Each row has a class, written after it.
41; 28; 29; 43; -3; -26; -25; 38; 27; 12; -8; 10; 19; 17; 52; -9; -4; -18; 9; 40; 62; 25; 30; 45; -19; -1; 13; 23; 15; -54; -3; -7	z553
-4; 17; -27; -8; -1; 17; 42; -22; 17; 26; 9; 7; -11; -55; 34; -6; -26; 29; 20; 32; 7; 20; -23; -16; 4; 8; 20; -5; 25; 17; -30; -16	z576
13; 6; -41; -29; 52; 32; 18; -27; -14; 3; 33; -10; 34; -13; -23; -25; 38; -45; -2; 25; 17; -22; -28; 9; 4; 1; -51; 23; 29; -21; -12; 5	z243
10; -17; -58; -22; 41; -38; -30; 2; 3; 1; -37; 17; 66; 25; -40; 0; -3; -24; -5; 18; -31; -6; 13; -10; -24; 17; -44; 30; 54; 11; -1; 5	z672
27; -9; -10; -15; 20; 7; -11; 14; 14; -14; -31; 9; 1; -19; 19; 1; -38; 16; -28; 13; 47; 17; 5; -27; 11; -5; -23; 30; 5; -37; -18; 45	z147
-7; 28; 7; -11; 7; -8; 13; 22; -9; 4; -16; 1; 55; 75; 3; 5; 20; -43; 14; 6; -28; 11; 8; -29; 11; -2; -8; -40; 9; 48; -7; -29	z576
-13; 7; 51; 34; -26; -39; -2; 7; 5; -1; 32; 19; -21; 10; -8; -12; -16; 14; 7; -19; -10; 43; 18; 7; -5; -7; 4; 30; -4; 32; 18; -31	z147
-55; 6; -20; 4; -23; -2; -11; 16; -15; 33; -17; 24; 39; -6; -16; 13; -28; 23; 12; 42; 16; 26; 46; 24; -11; 38; 15; 15; -49; -21; -35; -29	z243
-8; 26; 3; -5; -2; 3; -23; 6; 8; 7; 31; -10; 2; -59; 57; -24; 32; 4; -20; 22; 18; -56; -13; 18; -43; 5; 24; 9; -24; -64; -5; 33	z406
9; -9; -33; -7; 33; 3; 16; 53; 15; 32; -42; -23; 3; 13; 16; 38; -27; -3; 26; -30; 2; -21; 1; -22; -10; 10; 5; 61; 31; 27; 14; -4	z510
0; 1; -64; 1; -8; -5; 43; -45; 0; -24; 4; 29; -16; -47; 8; 27; 1; 8; -36; -16; 55; -41; -21; -21; 27; 17; -22; -15; 61; 19; -31; 9	z553
19; 6; -1; -29; 21; 17; 20; -9; 9; 7; 23; -13; 8; -47; -11; -31; 56; 11; 4; 19; -32; -17; -15; 12; -23; -14; 6; -42; 1; -15; -10; 9	z553
-23; -10; 37; -28; 3; 25; 1; -20; 7; 28; 17; 0; 17; 35; -22; -31; 19; 14; -35; 13; -42; 16; 8; 21; 9; -7; -5; -19; -39; 23; 2; 10	z553
-4; 25; -58; 38; 6; 9; 42; 16; -15; 0; -52; 17; 34; 34; 1; 56; 28; 13; -19; 38; 10; 1; -22; 20; -3; 11; -27; 68; 18; 23; -4; 25	z553
32; -17; -38; 18; -30; 15; 16; -19; 7; 5; -57; -5; 31; -24; 24; 46; 4; 69; -39; 51; 25; -32; -20; 21; 15; -16; 3; 17; 2; 18; 16; -18	z576
-21; 46; -1; -1; 59; 7; 47; 25; 2; 40; -71; -11; 78; 23; 14; 69; 5; -12; -61; 2; -31; -10; 41; -49; -38; 24; -6; -55; 26; 56; -25; 5	z147
28; -15; 17; 2; 5; -12; 37; 16; -39; 32; -29; -4; 30; -39; -74; 12; 24; 12; -20; 46; -11; -4; 9; 48; -24; 2; 3; -45; -21; -5; 42; 18	z753
17; 24; -23; -13; 11; 34; -18; 50; -4; -16; -26; 2; 23; -52; -6; -7; 21; 58; -12; 19; 46; -21; 6; 1; -2; -16; 8; -22; -28; -27; -29; 26	z510
32; -6; 31; -8; 5; 18; 18; -7; -6; 1; -83; 21; 19; 84; 31; 43; -15; 33; -18; 11; 22; 24; -11; -54; 45; -22; 23; -32; -1; 23; -11; 33	z553
25; -71; -44; -12; -34; -69; -22; 7; -5; -19; 15; 19; -38; -37; -46; 14; -14; 7; 16; -11; 17; -38; -24; 14; 54; 26; 62; 2; -40; -2; -19; -61	z406
70; 4; 23; 18; -39; 1; 17; 51; 8; -25; -15; -20; 33; -48; 17; 27; 9; -3; 10; 4; 19; -7; -7; 1; 5; -26; 35; -27; -15; -1; 25; -7	z406
27; 33; 22; 44; 29; 8; -37; 63; -36; 16; -48; -37; 13; -20; 5; 11; 14; 32; 15; 9; -37; 7; -5; 10; -30; -14; 30; 0; -39; 7; 24; -8	z147
-5; -48; -38; -41; -15; -9; 49; 1; 39; 3; -43; 38; 69; 22; -90; 60; 10; 32; 7; 23; -26; 7; -4; -13; 10; 4; 6; 26; 3; 62; -25; -21	z672
38; -5; -23; -37; 43; -1; -13; -12; 0; 3; 9; 6; -13; 7; -33; -12; 43; 1; 50; 22; -8; 2; -9; -2; -15; -4; 11; -7; -25; -29; -38; -21	z243
4; 8; -23; 29; -1; -8; -47; 50; -16; -22; -22; -1; -33; -1; 7; 0; 1; 35; 1; 25; 12; 6; 9; 22; 31; 1; 49; 10; -55; 29; -35; -55	z510
-16; -52; -35; -28; 19; -3; -40; 21; -11; 12; -43; 2; 3; -18; -43; 21; 2; 9; 9; 5; -19; -7; 31; 10; 18; 7; 27; -25; -32; -34; -41; -24	z753
34; -2; 16; 7; -40; -19; -39; 60; 11; -17; -32; -27; -11; -30; -27; -11; -27; 21; 45; -44; -4; -12; -13; -1; 27; -13; 43; -46; -27; 9; 34; -18	z406
60; -29; -24; -21; -21; -7; 0; -15; -13; -18; 19; -3; 2; 40; -23; -7; 35; 43; -19; 19; 52; -34; 0; 22; 14; -22; -28; 21; -23; -40; 28; -18	z672
36; 7; -37; -2; 6; -7; 15; -10; 7; -15; 1; 11; 24; -7; -14; 11; 7; -1; 1; -4; 16; -13; -10; -18; 27; -9; -11; -10; 59; 60; 1; -30	z406
-3; -41; 15; 4; 47; -43; -27; 10; 21; 21; -47; 34; -1; 11; 30; 58; -7; -22; -30; -40; -46; 18; 63; -5; -31; 8; -5; 20; 19; 14; -37; -6	z553
-69; 17; 15; 6; -45; -7; 47; -12; 60; -21; 43; -25; 29; -1; -36; -26; 21; -40; -26; -8; -65; 5; 3; 23; 11; 4; -8; -66; 11; 22; 5; -26	z576
29; 8; -24; 38; 9; -43; -96; -1; -26; 30; -32; 17; -5; -24; 53; 2; -12; 23; 25; -20; 7; -4; -13; 21; -19; 2; 12; 39; 5; -71; -21; -15	z753
-70; 17; -7; -21; -46; 47; 66; -49; 21; 22; -28; -7; 39; -21; 34; 22; -31; 6; 8; 25; -6; 18; -14; -21; 26; 10; -9; -1; 21; 18; -27; -21	z553
4; -7; -54; -45; -20; -12; 107; -83; -69; 31; 71; 34; -2; -33; -23; -3; 43; 64; 11; 29; -6; -4; -7; -16; -24; 19; -29; -8; -7; -10; -8; -26	z243
-8; 26; 2; 25; -12; 49; -34; 26; -3; -9; 24; -4; 18; 18; 20; 1; -3; -15; -13; 11; -7; 41; 53; 17; -14; -5; -15; 25; -36; 27; -11; -7	z672
1; 48; 15; -10; 28; 17; -25; -4; -49; 18; -61; -37; 46; 1; -10; -4; 42; -26; -11; 29; -24; -41; -6; 22; -43; 9; -30; -63; -49; -40; 21; 31	z243
-8; 3; 46; -27; 0; 32; 78; -1; 10; -28; 91; -3; -26; 19; -2; -41; 47; -8; -35; -10; 0; 7; 13; -13; -11; -31; -24; -5; 2; -5; 28; 59	z510
20; 1; 34; -3; -24; -14; -2; 6; -18; -32; 48; 17; 4; -17; 37; -36; -20; -8; 12; 2; 58; 9; -25; -39; 37; -24; 21; 10; 20; -26; 7; -7	z406
11; 56; -24; 38; 7; -17; 19; 35; 30; -9; -17; 2; 20; 48; 25; 24; -1; -41; -35; -26; 48; 1; 17; 11; 4; 14; -46; -15; 31; -14; -11; 17	z576
-6; 16; -3; -2; 12; 19; 48; 6; 5; 34; 34; -6; 28; -19; -8; 52; 0; -51; 32; 11; 71; -1; 12; 15; -36; 27; -1; 42; -7; -107; -22; 10	z510
21; -65; -14; -40; 36; 26; -3; 29; -45; -5; -73; -12; 56; 46; -60; 34; 13; 19; -1; 33; -1; -10; -32; -15; 64; -25; 8; 20; -38; -3; -1; -23	z672
39; -16; -26; -42; -14; -22; -27; 9; 15; -20; 40; -8; -10; -23; -11; -18; 47; -16; 52; -25; -23; -16; -17; -7; -33; -22; -9; 37; -19; -57; -16; -19	z753
21; 19; -11; 20; -10; -5; -76; -12; -32; 3; -54; -21; 4; 9; 43; -17; -8; 66; -30; 28; 24; -28; -13; 21; 16; -20; -17; 36; -13; 30; 22; -68	z553
71; -1; 27; 0; -15; 9; -74; 6; 0; -30; 29; -5; -2; 1; 4; -58; 30; -8; 49; 49; 9; 20; -21; 33; 30; -41; 34; 0; -40; -2; -6; -39	z510
6; 29; -4; -22; 9; -50; 6; -12; -38; -6; 7; 7; -56; 45; 47; -32; -3; -13; 6; 36; 23; 9; 10; -2; 1; 11; -35; 49; -17; 31; -10; -65	z510
57; -10; 9; -18; 10; -59; -73; 7; -64; -29; -2; -4; -18; -12; 11; -79; 66; -3; 21; -24; -35; -44; -52; 24; 44; -28; -22; -45; -35; -24; 4; -30	z147
2; 49; -21; 42; -30; -10; -6; 22; 12; -35; 18; -16; 44; 61; -57; 10; -15; 47; -19; 16; 42; 22; 52; -17; -23; -8; -11; 7; 27; 21; 40; -43	z510
11; 14; -28; 7; -67; 9; -15; -25; 0; -41; 34; -15; -25; 44; 40; -43; -16; 24; -9; 9; 42; 0; -1; 1; 52; -14; -21; 19; -6; 5; 18; -30	z510
22; -1; 0; 4; -75; -33; 19; -44; 14; -8; -5; 26; 27; 39; 8; 18; 36; 29; 41; -4; -13; -4; -19; 9; -13; -15; -11; 22; -9; -15; 16; -14	z243
-9; -35; -56; 5; 10; -24; 62; -8; -21; 27; -50; 1; 8; 13; -42; 54; 29; 53; -15; 24; -12; -49; 16; 14; -38; 20; -6; 11; 39; -14; 49; 28	z553
-14; 38; -5; 37; -13; 17; 0; 13; 48; 8; 6; 1; 10; 12; 23; 57; -44; -65; 0; -9; 35; 35; 5; 5; -12; 40; 23; 38; -26; -39; -48; 30	z510
7; 4; -19; -2; -60; -10; -61; -29; 58; -7; -76; 4; -16; 74; -23; -12; -40; 24; 12; 28; 11; 8; 7; 22; 22; 3; -3; -9; -8; 21; 18; 17	z753
-7; -28; -15; -21; -22; -41; -34; -24; -11; -21; -30; -4; 2; -34; -40; -49; 1; 10; 7; 13; -13; -23; -10; 29; 49; 1; -9; -69; 10; -16; 1; -43	z553
6; -15; -41; 25; 2; -9; 68; 33; -114; 10; -15; 0; 49; 22; -60; 65; 34; 25; -26; 15; -15; -2; 30; -4; 9; 17; -19; -16; -27; 26; 33; -21	z147
37; 4; 3; -17; -43; -1; -58; -8; -6; -58; -37; -17; -42; 23; 15; -15; -14; 11; 8; 1; 20; -17; -48; -47; 32; -29; 25; -9; -40; 10; 5; -1	z753
47; -9; -54; -18; 42; 13; -13; -37; -69; -11; 6; 23; -2; -15; -54; 2; 39; 71; 44; 3; -32; 34; 7; -32; -5; -25; -19; -19; -3; -1; -26; -35	z243
-2; -8; -41; 1; -17; 3; -24; -26; -2; -6; 10; -44; -7; 17; -8; -3; -5; 5; 3; -2; -25; -29; -17; -2; 15; 7; 14; 7; -10; 1; 18; -39	z510
20; -5; -81; -15; 8; 13; 72; 0; -4; 16; 8; -15; 38; 13; -14; 46; 19; 35; -9; 37; 1; -17; -18; -19; -10; 12; 2; 59; 13; 23; -3; -25	z510
-59; 8; 19; 24; -24; 8; 17; -5; 43; 10; -21; -26; 29; 17; 30; 37; -23; 49; -66; -10; -4; -3; 34; -5; -9; -1; 21; -1; -8; -44; -1; -5	z510
21; -58; -18; -3; -22; -53; -28; -31; -30; -2; 61; 44; -18; 47; -56; -7; 46; 36; 12; -27; 22; -42; -14; 32; 17; -6; 0; 50; -14; -24; 23; -16	z510
20; 50; 32; 30; -30; 25; -63; 43; -1; -40; -41; -9; -53; 30; 90; -51; -16; 11; -18; -8; 51; 16; 41; 6; 41; -39; -14; -45; -5; 30; 4; 5	z753
43; 7; -6; -40; 7; 1; -17; -31; 17; -13; 63; -21; -13; 51; -28; -57; -5; -23; 12; 21; 12; 23; 6; -23; 22; -2; -12; -20; -10; 0; -5; -32	z147
-1; -19; -35; 6; -12; -36; 77; 12; 11; 16; 36; 28; -7; -96; -14; 7; -11; 23; 17; -9; 51; -16; -16; 18; 0; 22; 9; 22; 55; -26; -12; -21	z672
-25; 2; -19; -17; -28; -41; -59; -6; 7; -40; -49; -35; -22; -39; -39; -23; 39; 24; 4; 3; -53; -85; -28; -2; -45; -7; 21; -46; -16; -17; 33; 4	z753
